Below is a small trained network, with its code and all its weights. Each question gives an input and a target symbol and asks what happens when units are switched off, that is, made to give their printed mean instead of their output.

import numpy as np


def w(rows, s, z=0):
    codes = np.array(rows[::2]) - 128.0
    scale = np.full(codes.shape[1], s)
    scale[-1] = z or s
    return codes * scale


def softmax(a):
    e = np.exp(a - a.max(-1, keepdims=True))
    return e / e.sum(-1, keepdims=True)


def log_softmax(a):
    a = a - a.max(-1, keepdims=True)
    return a - np.log(np.exp(a).sum(-1, keepdims=True))


def net(x, mask):
    ids = ['ΔΘΛΞΠΨζημτφ'.index(c) for c in x.split()]
    T = len(ids)
    res = E[ids] + P[:T]
    u = 0
    for l in range(2):
        r = res
        for j in range(3):
            rows = slice(3 * j, 3 * j + 3)
            q, k, v = (r @ M[l][rows].T for M in (Q, K, V))
            z = softmax(np.where(np.tri(T) > 0, q @ k.T / 3**0.5, -1e9)) @ v
            o = O[l][rows]
            res = res + np.where(mask[u + j], z, o[:, -1]) @ o[:, :-1]
        u += 3
    return log_softmax(res[-1] @ U[:, :-1].T + U[:, -1])


Q, K, V, O = {}, {}, {}, {}
E = w([
[119,155,96,40,62,132,64,130,118,190],'Δ',
[63,99,68,129,202,194,126,69,133,125],'Θ',
[71,35,142,116,112,177,137,70,135,34],'Λ',
[140,16,80,152,170,213,117,114,173,83],'Ξ',
[164,104,191,112,143,162,108,10,142,83],'Π',
[202,142,122,45,165,120,208,138,126,122],'Ψ',
[112,143,224,154,182,93,129,145,199,90],'ζ',
[172,183,81,154,171,94,121,137,98,64],'η',
[147,87,156,151,185,104,120,154,49,133],'μ',
[199,68,155,95,105,78,173,184,106,84],'τ',
[122,163,207,187,87,179,201,123,106,113],'φ',
],0.014)
P = w([
[90,149,204,14,139,244,20,134,173,63],'0',
[116,124,169,47,145,224,53,120,150,74],'1',
[134,109,159,85,129,191,85,103,137,105],'2',
[153,79,130,113,138,158,129,93,116,112],'3',
[174,61,116,139,135,134,156,76,96,124],'4',
[199,51,104,175,129,101,196,63,85,143],'5',
[206,22,84,200,144,75,217,42,79,157],'6',
[237,9,74,219,126,51,254,26,72,170],'7',
],0.0058)
Q[0] = w([
[97,45,76,123,174,208,144,121,100,72],'L0H1',
[141,43,109,169,222,203,209,84,108,61],'L0H1',
[114,170,132,198,151,177,194,148,173,122],'L0H1',
[254,69,134,65,156,162,135,64,78,129],'L0H2',
[110,112,157,163,184,136,144,105,88,58],'L0H2',
[145,162,112,86,92,61,139,225,87,168],'L0H2',
[60,209,101,199,75,51,92,246,220,178],'L0H3',
[123,229,176,82,29,37,40,189,206,200],'L0H3',
[77,75,171,215,178,153,102,43,181,54],'L0H3',
],0.013)
K[0] = w([
[180,135,124,143,141,81,173,52,79,119],'L0H1',
[168,108,132,179,153,81,212,82,109,126],'L0H1',
[122,136,167,200,154,190,210,110,120,57],'L0H1',
[169,128,72,148,86,70,152,95,88,208],'L0H2',
[118,117,128,229,151,123,180,133,128,110],'L0H2',
[89,126,92,76,85,95,49,141,101,131],'L0H2',
[122,166,176,10,108,228,48,113,149,89],'L0H3',
[116,134,138,28,115,209,65,196,131,136],'L0H3',
[169,120,227,214,155,40,185,125,154,81],'L0H3',
],0.011)
V[0] = w([
[49,99,125,143,100,97,135,148,159,109],'L0H1',
[162,139,198,125,107,103,138,132,137,109],'L0H1',
[121,120,107,161,132,182,186,122,157,95],'L0H1',
[130,119,136,111,181,132,167,166,142,75],'L0H2',
[50,87,87,186,76,99,93,162,143,158],'L0H2',
[2,140,120,197,79,61,149,110,89,159],'L0H2',
[101,180,176,186,155,76,147,247,214,209],'L0H3',
[45,82,79,41,70,122,178,91,128,137],'L0H3',
[69,165,100,125,133,78,106,166,115,133],'L0H3',
],0.007)
O[0] = w([
[162,182,187,114,198,140,167,209,136,123,76],'L0H1',
[101,110,163,114,93,179,133,65,120,60,144],'L0H1',
[116,114,141,164,113,79,225,127,120,112,140],'L0H1',
[49,117,153,122,150,96,137,187,86,71,152],'L0H2',
[209,178,132,132,180,223,62,149,163,134,48],'L0H2',
[232,212,198,198,167,192,75,110,115,121,15],'L0H2',
[100,117,165,221,103,68,126,175,222,222,2],'L0H3',
[175,255,177,82,208,198,148,245,81,108,107],'L0H3',
[87,191,130,121,146,55,105,178,157,137,63],'L0H3',
],0.0054,0.0057)
Q[1] = w([
[157,171,121,78,111,21,190,231,72,172],'L1H1',
[141,148,100,107,34,99,37,132,213,119],'L1H1',
[110,207,225,225,134,136,60,192,189,194],'L1H1',
[78,17,56,131,76,161,156,1,140,104],'L1H2',
[200,150,23,78,119,108,150,182,64,124],'L1H2',
[130,160,154,228,162,243,62,84,134,72],'L1H2',
[83,102,110,110,37,63,65,96,153,193],'L1H3',
[150,47,116,63,171,44,167,80,72,47],'L1H3',
[117,94,152,159,99,225,84,19,156,116],'L1H3',
],0.012)
K[1] = w([
[68,147,43,94,220,170,54,103,178,190],'L1H1',
[119,194,164,64,97,111,86,188,142,126],'L1H1',
[59,133,188,77,134,138,135,120,190,110],'L1H1',
[199,93,127,186,116,95,173,116,67,154],'L1H2',
[146,148,23,101,123,174,68,66,137,127],'L1H2',
[144,142,249,97,63,129,212,65,152,58],'L1H2',
[82,193,167,132,140,83,78,192,90,153],'L1H3',
[170,112,87,173,176,84,142,117,109,134],'L1H3',
[202,181,223,135,49,58,207,110,109,150],'L1H3',
],0.013)
V[1] = w([
[217,105,144,118,9,101,146,168,187,69],'L1H1',
[125,183,125,213,105,43,78,180,75,121],'L1H1',
[146,215,87,123,214,76,104,122,144,30],'L1H1',
[182,76,184,143,57,103,159,182,161,2],'L1H2',
[83,148,177,145,101,184,108,204,31,122],'L1H2',
[194,53,204,98,193,53,59,157,63,131],'L1H2',
[87,79,9,164,146,211,111,175,175,117],'L1H3',
[166,123,102,103,202,111,228,203,153,162],'L1H3',
[98,198,120,145,75,127,215,142,40,192],'L1H3',
],0.0085)
O[1] = w([
[159,148,1,86,98,208,90,139,185,206,124],'L1H1',
[143,35,118,128,80,103,130,56,135,123,2],'L1H1',
[198,105,66,151,88,39,51,142,49,80,86],'L1H1',
[91,121,20,198,152,226,40,134,92,136,176],'L1H2',
[212,24,205,181,98,206,83,97,113,140,116],'L1H2',
[106,76,143,88,215,158,120,128,35,233,175],'L1H2',
[136,167,137,204,42,146,235,83,57,163,139],'L1H3',
[77,174,204,100,45,123,96,231,96,139,71],'L1H3',
[104,77,169,88,86,209,90,111,157,27,81],'L1H3',
],0.0093,0.0092)
U = w([
[254,167,155,66,109,105,100,144,162,173,254],'Δ',
[128,137,189,173,141,72,157,132,132,47,141],'Θ',
[202,148,147,177,158,134,71,162,77,91,96],'Λ',
[143,177,121,187,71,147,170,116,89,186,98],'Ξ',
[176,162,106,98,226,119,144,108,142,76,12],'Π',
[30,160,159,64,102,114,74,148,84,79,80],'Ψ',
[67,148,143,186,133,46,98,163,220,181,205],'ζ',
[158,104,59,150,53,53,92,100,102,103,177],'η',
[117,31,183,128,161,106,149,103,88,169,93],'μ',
[146,129,85,101,79,163,71,125,86,220,47],'τ',
[143,112,157,180,87,158,129,93,180,98,168],'φ',
],0.0048,0.0081)

Each question gives the input, a string of symbols that net reads in full, and the target symbol t.
The units are the heads (3 rows each of Q, K, V and O). Each row of codes is followed by its name. A weight is (code - 128) times the scale printed after its matrix; where a second scale follows, it is the last column's (O and U).
mask holds one flag per head, layer by layer. A switched-off head (its flag False) gives its mean, the last column of its rows in O, instead of its output. The means were averaged over made-up inputs and are rounded, as every weight is.
A unit's drop is (log p(t) with every unit on - log p(t) with that unit switched off) / (log p(t) with every unit on - log p(t) with every unit switched off).
The circuit of an input: a set's keep is (log p(t) with only the set's units on - log p(t) with every unit switched off) / (log p(t) with every unit on - log p(t) with every unit switched off). Starting from all 6 units, units are removed one at a time, each time the one whose removal leaves the highest keep (on an exact tie, the one counted first), for as long as the keep stays at least 0.8.
circuit, biggest first: the units of the circuit, biggest drop first
unit that matters most: the unit with the biggest drop
heads that matter: for each layer, one digit per head in row order, 1 if its drop is at least 0.15 and else 0, layers parted by /
input η τ τ ζ μ μ η τ, target η: heads that matter	000 / 100
input Θ Ξ Λ, target Ξ: circuit, biggest first	(L1H3 L0H3)
input Ξ ζ Π Δ Δ Ξ, target Ξ: heads that matter	100 / 001
input Ξ Ψ Λ Ξ Λ, target Ξ: circuit, biggest first	(L0H3 L1H3 L0H1)
input τ Δ Λ Δ Π μ Δ Λ, target μ: heads that matter	000 / 110
input ζ τ ζ τ Ψ Ψ Π τ, target τ: heads that matter	010 / 110
input φ μ μ τ Π η η Ψ, target η: circuit, biggest first	(L1H1)
input ζ Λ ζ Ψ, target Ψ: circuit, biggest first	(L1H3 L0H2)
input τ η Ξ τ Θ Λ, target τ: circuit, biggest first	(L1H2 L1H1)
input Λ Π η Ξ μ τ, target μ: circuit, biggest first	(L1H2 L1H1 L0H1 L0H2)
input τ μ μ Ψ Λ Θ, target Ψ: heads that matter	001 / 001
input Ψ Δ Ξ Θ, target Ξ: heads that matter	101 / 001
input η τ Π Θ Δ Θ, target Θ: circuit, biggest first	(L0H1 L1H1 L1H2)
input Λ φ Ξ, target φ: circuit, biggest first	(L1H2 L1H3)
input ζ Δ Δ Θ, target Θ: unit that matters most	L1H1
input Ξ Λ Δ Δ μ Θ Ψ, target Θ: circuit, biggest first	(L1H1 L1H2)
input Δ Π Δ μ ζ, target ζ: circuit, biggest first	(L0H3 L1H2)
input μ ζ ζ Δ μ ζ τ, target μ: circuit, biggest first	(L1H2 L1H1)
input Ψ Π Ψ, target Ψ: circuit, biggest first	(L0H2 L1H3)
input τ η τ Λ ζ Ξ φ Ψ, target Ξ: heads that matter	000 / 001
input Δ Ξ τ μ Π, target τ: unit that matters most	L1H1
input ζ μ τ Θ, target τ: circuit, biggest first	(L1H2 L1H1)
input φ Ψ Θ ζ, target ζ: heads that matter	001 / 000
input Π Δ Δ Λ τ τ, target Δ: heads that matter	000 / 110
input Π μ ζ Δ η μ Π Θ, target μ: heads that matter	000 / 110
